Table B holds the same points as the rows below and some others, measured another way and shuffled. Each row below is followed by which row of B it is.
B:
1: [  11  -14  -80   79  -66 -107  144    1  -74   98   -4   15  -23   -3
  -30  -22  -55  -10   -3   -4 -152  101   15   30  -19   14   15   37
  -18   34   66   74 -152  131   12 -104    1   11  130   11   -5  -92
  -54  -42   -5 -123 -120]
2: [ -59  -71  140  -31   24  109 -146 -181  -86  -60  -65  114  -10   43
   33   51  -54   63    8  -29  -54  -70  -50  -48   11  -58  142   21
  -66   38  -38   83   33  -10  -72  -31 -130   16  -47   88  -35   35
  149   53  -29    1   31]
3: [  23  -85  -47   25  -47  -50   43  -83 -117   80   29   50  -70   42
   25   96  -11   51   41  -17 -119   55   31   92   -6  -89   86   87
  -60   39   62   57  -88  110  -97 -148  -17   41   71  111  -56 -109
   14   -4   48 -117  -73]
4: [   8 -114  -40   82   38  -64  110  -56  -62   69  -62   83  -40  -29
  -20   23  -32   82    4   21  -60  103   19   20  -30   31   50   74
    2   75   14    5   38   34   19  -50  -46   39   72    5   -1  -43
   24    8    9 -106  -44]
5: [ 138   43   94  -17  -86   81 -243 -171  -11  -68   11  -12  -13   69
   11   40   50   59  -22  -57   91  -64   61   82   10  -28  112   46
   -3   42   41  -26   35  -16  -58  -49  -33  -21  -90  -32  -55   68
   63    5   -9   56   47]
6: [ -70 -111  -37   79   22   62   61  -40   -6   60   -6   40   -8  -52
   25   -8  -37   59  -40  -38 -124   35  -61  -17  -41   31   85    9
   12   15  -30   40  -74    4   -9   17  -49   43   46   84  -42   -4
   48  -14  -34  -92  -27]
7: [ -68  -33 -134  -30    2 -142  135  -96 -149  231  -50   50  -65   40
  -45   28   90    4   74  -77 -209   73  -81  -35   -3  -51   33   16
  -38    6  -76   80  -80  -64   -8  -42    8  -22   -2   31    5 -161
   90   58   54 -161    8]
8: [ 129   23   44   12  -61 -126  -56 -142  -90    1  -72   81   20   39
  -28  -12  -57    0    8  -13  -10   99   85   21    7    9   55   48
  -27  111   60   28    9   98   -8 -107  -81  -17   63  -65    9   -7
  -23  -11    6  -55  -44]
9: [ -27  -21   75   -3  -12   65  -82 -139  -23   17  -83   59   47    3
  -17  -52    9   35  -38  -66  -70  -23  -59  -74  -13   51   96   -8
    0   45  -73   62  -22  -54   27   35 -106  -22  -41   -4  -15   28
  100   33  -56  -26   12]
10: [ -27  -76  -91   65   61 -118  184  -59  -50  158  -92   66  -10  -22
  -61  -11   -3   27   10  -42 -143  161  -37  -38  -22   67   -9   28
    8   66  -47   10   10  -15   52  -13  -27   15   80  -13    9  -39
    4   21  -12 -161  -21]
11: [  39  235  -64  -17 -142  101 -149  -65   45   45  143 -211  -32  142
  -20   68   72 -110    7 -197 -123  -76  -70   71   54  -92  -17  -99
  -40 -121   36   -5 -204   -5 -109  -48  174  -38  -47   15  -74  125
  -37  -67  -63   23   73]
12: [-198   79  -20   50    6 -163   90   59 -281  -84  -49  129 -243  -37
  -17 -111 -230   -4   67  234  -29  -98  -71  -95  -10 -108   55  -38
   -5 -105   89  167  -24   16   80  -71  -13  -64  -53 -128  129 -197
  212   12   55   77   16]
13: [  11  -40  -27  119   22  -11   21   21   15  -75   11   84   55 -101
   75    5 -227  -50  -39   -1  -79   90    6  -48  -44   35   84  -67
  -36   25   57   33  -81  126  -69    6  -56   78  201   16   47  166
  -87 -134  -18  -37  -34]
14: [-119 -143  119   15   83  128 -128 -155 -124 -109  -27  143 -134   15
   71   67 -116  140   17   59   24  -87  -51   -1    3 -112  174   49
  -20    9   -6   43  124  -40  -76  -43 -122   36 -113  118  -54  -18
  231   72   -2   28   81]
15: [ -13 -103  -19  156  -35   65   83   26   53   18  -11    2    6 -110
  -13 -143  -39  107 -130   30  -20   34   -5   23  -72  156   71   51
  117   46   20   14  -82   25  119   35  -60   11   33  -24  -48  -47
   24  -35  -79  -59 -100]
16: [-217   42   97  -21   -9   18  -77  -13 -261 -154  -22  143 -178    8
   49   -3 -201    2   80  170  -72 -230 -102 -113    2 -183  146  -45
 -111 -115   50  230  -73   30  -51  -71  -64  -25  -60    6   93 -106
  249   21   49  127   18]
17: [   8  139 -112  173  238  258   30  -23  316   15   67 -280 -116  122
 -131  325   90   25   53 -219   38   71  -95  100   71   31 -248 -101
   -1 -116  -22 -378  345 -218  -73   91  355   88  -36  -72  -57  568
  -90  -36 -162   46  328]
18: [ -52  136 -123  146  171  271   71  -14  265  103   59 -325 -175  142
 -185  234  219   87   28 -196   11   -9 -135  120   60   46 -246  -40
   59 -141  -54 -318  272 -277   27   90  363   24 -161  -82  -96  361
   16   39 -167   38  280]
19: [ 134  -65  272  107    5   95 -179 -147   37 -265  -94  137   99    0
   22   16 -265   55  -76   56  107   63  142   21    3   81   94   68
  -42  168  135    0  127  228  -30 -107 -192   63  144  -20  -18  231
  -73  -54 -111   48  -88]
20: [ 100   23 -101   74   24  119 -148  -69  115    6   82 -102  -82  -35
   21   26  112   97  -57  -94  158  -18   -6   98  -26   42   65  -24
  129  -39  -28 -203  130 -222  -13  118   99   -4 -162  -87  -60  156
   76  -32   -8   45  202]
21: [ -81 -143   -7  204   71   67  166   69   45  -48  -19   63    0 -114
   18  -18 -208   64  -73   62  -92   88  -16  -18  -56   99   35   17
   16   35   60   25  -33  129   32   -5  -51   97  184   48   -3   87
  -46  -79  -84  -69  -99]
22: [  68  -12  150   92  -48   24  -41 -144   33  -57  -88   30   70   42
  -64 -107 -123   34 -104  -38  -13  127   49   21   16  125   10   59
   54  137   63    9   10  140   83  -96 -121  -10   51  -19  -84   53
  -46    4 -159  -61  -91]
23: [-193 -126   71  101   37  161   21   70  -93 -145    7  119  -95  -91
   80   48 -190   91    5  154  -88 -181  -70  -60  -61  -71  155    8
  -90  -68   54  163  -81   81  -56  -18  -69   80   74   94   45   -2
  141  -34    7   70  -69]
24: [  42    7   59  -21  -66  -61  -54 -184 -113   54  -61   47  -28   91
  -45  -24    9   33    2  -43  -59   57   18   32   29  -19   55   67
   -3   82   19   53  -18   44    8 -118  -72  -41  -41    9  -62  -99
   65   59  -31  -76  -31]
25: [  57   -6  -39   43 -120  115  -59  -49   -2   65   94 -115 -101   62
  -13   60  149  118  -23  -42  -12  -92   19  168  -11  -38   70  102
   27  -26   55  -15  -94   -5  -29  -77   79   -4  -83   38 -110  -88
   60    5   -5  -12  -34]
26: [  80  -17  -25   52  -16   32  -84  -68   38   12  -35   17   17  -72
   -1  -59   63   75  -63  -31   69   -7   12   -3  -55  100   99    8
   74   35  -38  -52   40 -115   52   95  -39  -22  -54 -111   11   61
   66  -20    1   10   52]
27: [-197   36 -172  -78   39 -143   75 -104 -229  188   30   55 -154   67
   31   36  -37  -91  115 -102 -268   42 -193  -91   36 -197   59 -114
  -58 -107  -93  108 -125 -108 -109  -37   41  -28  -66  119    1 -139
  168   44   63 -138  138]
28: [  68   12  -13   46   30   27 -110 -163   40   13    5  -23  -36   34
   -4   -3  -10   39  -45 -112   56  104   -8   49   22   24   38  -18
   92   38  -16 -129  114  -95  -17   14    0  -10  -89  -22  -85  115
   42    4  -64  -39  140]
29: [   7   83   36  -18    5  -68  -89 -194  -26   42  -98   45   55   37
  -45 -127  -51  -64  -43 -128  -58  111  -70 -108   28   68   28  -83
   56   56  -80    4   23  -84   54   38  -89  -71  -62  -72  -14   71
   58   27  -90  -64   98]
30: [-130  123   85   30  -24 -243   33  -21 -365 -163  -78  159 -300   70
  -56  -79 -300    2  102  290   49  -62   18  -27   48 -168   25   31
  -23  -44  187  162   72  126   73 -225  -34  -84  -72 -157  105 -239
  205   54   47  103   -2]
31: [  49  -27  -55   18   73   74 -133 -142   33   31    1   -9  -80  -11
   13   55  110  106   -8  -87  103   -3  -30   34  -13    5   85   -3
   76   -4  -80 -149  181 -236  -27   99   26   -9 -167  -49  -39  108
  142   35   11    9  207]
32: [ -43  -27    1   12   35    9   45  -55   -6   72 -106   85  114  -40
  -19   30   -6  -39   19  -81 -199   17  -76 -151  -39   57   57  -55
 -108   31  -96  106  -80  -13  -22   65  -69   30  136   -3   82  116
    1  -27  -10  -70  -30]
33: [  84   57 -224  112    6  -11   64   -2   96  149   91 -169 -114   -3
  -53   35  139   53  -23 -111   27   92  -13  132  -12   48  -54  -10
  122  -50    5 -197   44 -151   24   44  196   -6  -69  -86  -58   68
  -18  -39  -14  -63  130]
34: [  71  -51    6    7  -28  -88  -14  -76 -144  -13  -23  122  -33   15
   38  135  -69   19   82   39  -66   17   79   29  -14  -96  108   62
 -134   56   81   85  -34  136 -122 -128  -52   49  136   28   47  -14
   -6  -36   98  -40  -67]
35: [  -8    5  -41   80  -13  298  -30  -37  103   66  127 -238 -189  148
  -76  244  241  181   24  -88   -5 -156  -38  227   24  -73  -43  117
   -9  -97   42 -129   56  -95  -64  -67  236   39 -143   77 -159   61
   81   50  -67   36   69]
36: [ 96 -25 -17  78 -13  31  -6 -67  39  25  -4 -20   1  11 -26  62  27  60
 -17 -50 -11  56  48  77 -18  43  26  54  -3  54  38 -54  19  31 -19 -36
  20  33  56 -19 -33  84 -39 -29 -25 -45 -14]
37: [  86   78   92    2  -48 -139  -62 -195  -84   -1 -112   60   14   88
  -81 -100  -91  -27  -26  -44   -7  146   43  -13   44   48    4   23
   36  118   40   15   48   65   66 -105  -98  -66  -10  -92  -25  -12
    7   33  -78  -62   -5]
38: [ -78  -39 -168  -61   -4 -108   73 -112 -152  247  -10   36  -89   21
   -7    6  141   18   61 -102 -186   32 -113  -33  -14  -77   85   -5
   -2  -27 -118   61  -94 -155  -29   11    9  -39  -85   57  -20 -187
  152   64   75 -148   68]
39: [  28   25   58   35   53  -73  -54 -135  -12  -36 -131  115   77  -33
  -23  -92 -134  -43  -40  -49  -14  123  -18 -129   -4   98   45  -71
   20   86  -47    0   85  -30   46   50 -126  -18   41 -107   55  151
   16  -14  -58  -31   65]
40: [ -94  -70   14   54   -5  116   -9   10  -23  -33    1   69   31  -74
   63   21  -90   12  -20    0 -144  -86  -74  -80  -52   -5  132  -37
  -78  -29  -18  129 -151   45  -61   28  -65   55  100   79   29   56
   49  -57   -8  -10  -55]
41: [  52   31  -62  -29 -111  -99   26  -93 -110  144  -16    8    0   61
  -37   26   81  -17   42  -71 -161   28    4   24   -2  -38   48   41
  -67   31    9   97 -161   55  -33  -96    3  -29   52    8   -5 -116
    3    1   38 -106  -74]
42: [ -64  -66   55   45  -30    4  -39  -55 -199 -113   49   99 -187   42
   69   81 -179   79   51  131  -19  -68   26   87    9 -175  127   79
  -63  -14  146  102  -27  149 -107 -189  -42   38    5  102  -35 -124
  121    1   41   13  -46]
43: [-151  372   56  -63  -15 -326  -22   23 -307 -189 -122  196  -23   37
  -13  -60 -459 -369  170  111 -209  -34  -98 -337   64 -172  -16 -295
 -248 -119   88  303 -152  176  -68  -91  -33  -75  204 -217  323  140
    0 -117   51  127   46]
44: [ -16   12 -198   80  -20  177   17   80  107  115  126 -161  -75  -59
   12  107  205   78   -8  -88  -57 -144  -83   65  -68    4   51  -27
   14 -137  -47  -64 -107 -174  -45  126  187   30  -47  -11  -11   80
   49  -63   36   21   76]
45: [  59   26  -65   54  -41   92 -123  -72   61   36   35  -87  -76  -39
  -16  -87  140  114  -88  -56  127  -62  -22   65  -37   76   82    8
  161  -27  -43 -114   50 -212   81  113   41  -61 -207 -114  -60    8
  136   11  -24   35  124]
46: [ -31  -18  -98   14  -27 -120   55  -74 -178   70   68   51 -121   66
   53  101 -120  -38   80  -25 -161   90  -13   62   27 -168   63    5
  -76  -14   82   70 -115  125 -148 -173   22   33   80  131  -37  -96
    9  -26   54 -121  -13]
47: [ -16  -92  -29  168   29   20  171   51   87   33  -67   42  105 -116
  -28  -54 -110   16  -84  -10 -143  119  -12  -64  -68  174    9   -3
    4   65    4   32  -90  100   70   40  -57   67  218  -17   32  113
 -106  -83  -86 -102 -124]
48: [ -47   64  134  -12  -18  -71 -135 -149 -212 -149  -36  125 -129   88
   18  -12 -233  -20   43   82   11  -20    0  -19   54 -140   89   -9
  -43    5   99   98   44   94  -52 -154  -90  -32  -52   -8    2  -39
  131   25  -13   48   43]
49: [ 166  132  -62   38  -70 -182    4 -123  -11  100  -48  -56  -15   69
 -113  -77   39  -31  -21  -88   19  179   65   62   26   79  -61   15
   82   75   43  -90   36   -7   83  -66   44  -76  -20 -169  -20    5
  -62   -4  -44  -79   34]
50: [  25   25 -122  146   21  210   20   85  200   20  100 -161    0  -52
   -4  127   72   36  -37 -106  -43  -49  -45   58  -47   67  -17  -51
   -4  -87    2 -112  -45  -66  -51  103  170   76   74  -20  -12  274
  -78 -112  -55   23   54]
51: [  23   39   29   73  -59 -155   -8  -69 -172  -76  -13   68 -165   28
  -20 -104 -181   46  -11  130   81   64   73   75   19  -39   49   62
   79   35  153   25   41  107   61 -159  -47  -51  -47  -88  -16 -154
   80    8   -9    0  -22]
52: [ 181   99  -38   32 -106  -89 -101 -102   -2   26   19  -43    2   34
  -21  -36   16  -18  -33  -75   44   87   79   80    2   34   33    7
   48   53   66  -56  -33   26   -4  -54   19  -41   -1 -107  -28   35
  -53  -56   -7  -28   16]
53: [  18  -43   24   -9  -27  -81    7  -94 -169   19  -52  113  -57   45
   -1  104  -34   36   84   41  -89   -4   38   16   -3  -99   86   76
 -119   49   51  106  -26   96  -76 -135  -52   21   77   24   32  -78
   52   17   74  -49  -65]
54: [  98  207  -27  -21 -141  -27 -155 -144   -9   47   65 -139  -40  134
  -48  -51   41  -71  -28 -158  -23   34  -14   78   60  -29  -11  -50
   54  -28   40  -39  -94  -20  -13  -73   82  -86 -111  -60  -89   25
   -3  -16  -72  -14   79]
55: [ -64  -96   12   74   29  103  -46   -5  -32  -92   36  102    1  -79
  116   71 -171   15   -8   15  -92  -46  -37  -42  -43  -55  158  -43
  -78  -19   26   80  -89   74 -129    4  -66   89  119  110   22  115
   33  -84   12   -1  -14]
56: [  62  -80   -7  108   12   17   42   -6   65    6  -76   70  102 -119
    0  -32  -36   41  -63   -8  -39   60   27  -51  -75  146   77    9
    1   81  -15   10  -24   28   39   65  -80   39  140  -65   51  115
  -50  -71  -19  -46  -67]
57: [ -32   78 -186  222   64  318   64   47  292  103  198 -409 -248   87
 -125  102  217  171  -90 -156   87  -19 -102  263   28   69 -182   18
  224 -162   24 -351  146 -247   76   65  377   15 -239  -25 -223  181
   36    8 -197   18  217]
58: [-157   65   97  -56  -91    2 -120 -135 -262  -63   32   50 -209  134
   18  -38 -123   20   46   62  -78 -138  -83   16   60 -208  113   16
  -29  -75   74  177 -100   51  -47 -178  -45  -68 -168   87  -69 -229
  243   79  -16   34   17]
59: [  61  -41  141   61   20   68 -110 -127   57  -84 -136   94  108  -53
  -29  -84  -60   59  -86  -20   45   25   20  -77  -32  154   83    8
   30  112  -36    0   90  -18   77   65 -155   -5   17  -96   15  152
   32   -2  -86   16    0]
60: [  61  -63  -28   44   16  168 -123  -57   57   -4   26  -21  -49  -45
   26   98  146  149  -15  -27   87 -123    4   61  -56   14  122   45
   18  -18  -37  -81   85 -161  -40   91   28   27  -92  -35  -17   97
  111   -6   39   58   94]
61: [ -51  -28   74   27  -30  -62  -20   21 -257 -160  -13  174 -162   -4
   58  120 -189   51  115  230  -15 -153   60    9  -20 -183  144   72
 -168  -24  158  184  -33  180 -104 -173  -50   43   96   -6  111 -103
  112  -25  127   92  -90]
62: [ 115   30 -137   93  -43  146  -17   14   94   65  154 -199 -136   76
  -22  248  183  105   43  -80   18  -64   49  237   -4  -72  -21   81
  -32  -70   90 -147    1  -25 -119  -67  243   63   -8   17  -83  108
  -44  -54   22   11   47]
63: [ -73 -156   55   68   34   45   40  -95 -138  -31   17   93 -145   68
   34  141 -130  113   45   59  -86   23   13  100   17 -133   83  119
  -73   37   98   56   22  147 -109 -194  -45   84   51  186  -89  -82
   77   40   -6  -80  -59]
64: [ -75 -110   98  227   -3  154  107   85   93 -123  -39   32   41 -123
  -11 -132 -211   91 -156   97  -44   12   -4  -16  -67  184   43   41
   66   48   86   60  -78  164  124    5  -97   57  145   -3  -27   70
  -35  -75 -159   -6 -170]
65: [ -60   25  165  -59   31   29 -227 -216 -170 -162  -25  154  -59  101
   81   89 -229  -45   66  -11  -44  -36  -39  -59   63 -183  142  -55
 -121    7   36   96   49   69 -173 -116 -121   15  -22  103  -11   93
  129   19   -8   38   97]
66: [ -34  166   87  -15   51 -178 -148 -111 -177 -199  -83  184  -29    6
   49  -50 -370 -173   61   49    0   55  -26 -178   47  -96   70 -177
  -74  -13   56   83   66   60  -70  -39 -102  -33   54 -127  145  173
   50  -66    8   77  136]
67: [ -72 -121   69   75  -97  114  100   -8  -66   47  -32   11  -43   20
  -54   -2   46  149  -32   65 -147 -102   -4   63  -39   24   71  160
  -42   34   54  160 -159  134   58 -120  -53   21   46   87  -65 -195
   76   43  -47  -54 -220]
68: [  -2 -177   12  109   58   93   19  -32   29  -22  -34   98   25 -102
   51   39  -64  110  -47   16  -29   29   11    0  -68   65  122   51
   -7   66   -4    1   26   22  -25   31  -92   84   97   53   -8   78
   22  -37   -7  -51  -39]
69: [  34  -34   47   45   25   -3   -6  -88   19   16 -134   89   96  -59
  -40  -61  -12   25  -44  -34  -41   50  -11 -105  -42  133   63   -8
    1   85  -64   27   34  -38   71   71 -109   -5   57  -90   54   97
   23   -8  -40  -37  -10]

[  85  -43  -23  190 -130   75 -174   72 -187  -57    9    6 -216  -28
  118  -60   11  -10  149   18   52  163   36   86  -81  -25   68 -119
   91   91 -121  -31   83   99  -30   81] : 51
[  60 -135  -41   51   33   93   28  198 -104 -152   16  -91   -2   73
   37   45  -42  -67   16  172  -42   -5   93  115  -26 -100  140 -219
  -68   99  -35 -134   90 -165   76  -55] : 63
[ 238  -18  176  -10  -28  -65   -7   70  -91 -165   55 -123   83   54
  211   56  -47   19  -60  153  -97  -37  -42   42 -162  -82  214 -182
 -129  -26   95  -96  215 -217  158 -143] : 52
[  28  -61  232  -47  -15 -130   94   87  -80 -229 -152  -61  100  -96
   20    6  -42 -166  -52  168  -97  -13   96   72  -32  -34   71 -136
  -65  196 -137 -253  -47 -301   59 -120] : 38
[-300  115   36   80   88  125   42   78  -45   33  -57   -5 -253  -69
  -32 -169   49  135   62 -155  -37  264   -6  -11 -153   10  -53 -113
  153   32  -89   18   26  -12   10  -97] : 57
[-270   32  -71   43  232   29  282  245   43  -44    3 -285   -3  187
  -65   61 -117  -47  -37   22  -89   43   85  -27  -49  -60  -44  -33
  -41  -93  -39 -109   30 -208   86 -134] : 16
[ 171 -138  -23   13  -50  -16 -133   60  -58  -39   98   47  -47  -66
   -1   51  -55   89  253 -105  206   39   66  -12   10 -108  -88  -68
  -45  210 -157  -94    8  121  139   15] : 47
[ -79  -10   71  145  -67   52  -58   49 -103  -83  -99  -94 -186  -64
   45   53 -211   55  200 -137   80   97   19   88 -139  -34   -7  -45
  145  -67 -153  -15   11    8 -104  -35] : 49
[ 232   78  187   -7  -66 -199  -12   25 -110  -43   95 -116  129   56
  248  -66  174 -118 -143  247 -132   23  -13  -38  -93  -24  177  -92
 -101   73   60 -127  145 -122  213  -76] : 20
[ 150   43   99   24 -122  -78  -84  -41 -107   40   67   75   10    3
  156 -227  306  -90 -136  196  -58  120  -17  -86  -84   63   85  -45
  -30  162   57  -35   91  -16  146   12] : 45
[   5    7   25   -9   54  -43  104  130  -52   -1   61 -174  114   97
   74   21   53 -106  -60  179  -64  -29   69   21  -26  -71  103 -100
  -41   33    1 -107   46 -123  147 -111] : 60
[ 140   -5  108   46 -124 -210  -49  -20  -88   25   29  -69  100   66
  128 -105  161 -257 -134  194   13   45   62 -105  -19    2   16  128
   12   48  -45  -97  -55   20   61   47] : 31
[  98 -209  -35   10 -134  122  -30    4  -68  -44  -44   62   88   10
  -23   14   -6 -103   25  174  110 -113   65   74  -13   11   77  -50
  -14   92   21    0  -20 -102  -22   -5] : 53
[  26 -125 -243  241 -173  211  -62  -14  -51   -4   -9  245 -277   99
  -58 -243  146   15   52   39  107  209  -33 -132  -51  275 -163  106
  -81  186   57  110  144   15  -54  261] : 54
[-152 -124   23  -22 -146  175  -13 -169   31  163 -109   50   92   -7
  -86  -18  -74  -18   -4  -29  218 -134  -16   -7 -129   50   -7  161
  206 -213  101  237 -145    2 -164  -93] : 8
[ 326  -96  163 -175   12 -152   10   17   12  -92  160  -20  259   55
  121   22   74   20 -113  158   -6 -115  -21 -100  -69 -108  102 -102
 -246  106  132 -121  135 -195  317 -158] : 50
[-179 -130   13  -52  -43  123    9  -96   57  141  -69    2   88    1
 -128    7 -102   -8   22  -94  229  -96   28  -38  -93  -37  -70  153
  190 -189   25  158 -181   30 -103 -110] : 36
[   0 -291 -217  157 -140  199  -87   51  -55  -81  -78  206 -184  -16
 -182  -64  -54  -53  208  -21  243   81  111    4   61   91 -186   50
   -3  254 -157  -18  -76   42 -114  201] : 41
[  56   48   52  105  -98   88   -5   22 -120  -44  -12  -39  -79   29
  162  -52   28   44    7  117  -79   48  -62   64 -168   81  157 -141
  -15   -5   89   38  207 -134   33  -48] : 37
[  42  -70   30  -53  117  102  109  175  -45 -155   56  -36   56  109
   52  -91  121  -11 -194  245 -186   33   19   27 -104  -72  201 -280
 -161   94  144 -108  195 -321  192 -157] : 35
[-375   -5 -329  237   96  204  291  181   56   94  -48 -224 -132  298
 -139   35 -141  -87   50   15   40   37   62  -58  -15  163 -175  187
   21 -177   11   89   21  -91 -109   81] : 65
[  26 -189    1   16  -89  145  -77    9  -56  -81  -69  117  -63 -113
  -80   24 -110   68  194  -65  177   -5   50   74  -47  -28  -29  -96
   37  148  -97  -11  -34  -29  -25  -28] : 1
[ 461  -57  351 -263  -46 -206 -109  -55  -56  -92  179   -5  348  -57
  254   20  142   44 -151  214  -48 -155  -56  -17 -135 -204  290 -242
 -189   99  168 -130  155 -180  367 -274] : 21
[ 287   27  269 -122  109 -199  -59  153 -100 -181  174 -138  101  -18
  231   11   71   66  -68   93 -141   67   13    6 -123 -270  222 -320
 -151  120   -9 -250  184 -148  355 -230] : 15
[-204   11  -79  161  -52   36   23    7  -20  107  -57  -79 -134   68
  -50  -66  -44  -77   74  -85  129  115   46  -78  -60   70 -153  195
  164  -98 -102   67  -95  101 -116   68] : 28
[ 220 -331 -240  181 -178   85 -162  103 -114  -92   31   79  -83   68
  -65   63  -82 -154  234   84  276  -10  158   37  122  -15 -103   50
  -52  229 -180  -89  -51  129  -51  243] : 34
[-162 -166  -81  -39  206  179   59  225   12 -103   31  -32  -73   46
 -154   -8  -75   71   28  -71   50   93  109   24  -46 -209  -13 -186
   12   45  -73  -92  -18  -98   85 -143] : 67
[-182  -25 -258  231  232  -17  195  393  -22 -114   80 -331 -193  296
  -63   72 -149 -130   77   -6  -34  190  169  -61   54  -88 -157   28
  -82   -5 -201 -218   52  -43   71   88] : 2
[-163  -84 -197  111  -13  145   20  109  -47  110    6  -52  -96   11
 -105   49  -70   -8  262  -72  192   24  121   60   56  -12 -119    3
  118   97 -179    9  -95  139  -23   35] : 68
[-367 -153 -224  -37   10  259  155  -80  159  264  -67  110   40   49
 -326  -63  -17   26   79 -132  296  -77   49 -130   13  128 -279  252
  128  -43   39  223 -226   46  -87  -21] : 40
[-302  -76 -190   50  -56  263  174  -20   54  161 -120   64  -24  -31
 -214   21  -80   58  227  -61  195  -87   38   30   18  198 -179   70
   72   97  -34  140  -96  -46  -81   -7] : 32
[ 374   81  366  -92    0 -386   28   18  -48 -196  122 -181  227  122
  318  -59  121 -120 -331  258 -218   16  -71 -164 -179  -82  188  -38
 -251  -36  151 -214  219 -289  308 -157] : 29
[-103  -75 -229  278   44   23   22  215  -51  -47   36 -180 -244  226
  -38    4 -128 -115  109  -61   96  203  110  -80   -4  -16 -172  148
   28  -65 -169  -68   11   95  -66  177] : 48
[ 408 -119  181  -74   74 -189  -16  216 -113 -300  165 -196  203  167
  243   61   33 -141 -228  334 -184  -38   53   21  -80 -254  300 -263
 -266   50   84 -292  220 -297  296 -150] : 42
[-408  -39  -34  135   59   60  262  152    7 -135 -290 -114 -149  -55
 -222   63 -273 -106  189  -97   36   70  137   63   15  118 -233   61
   74  110 -288 -140 -170 -213 -169    0] : 27
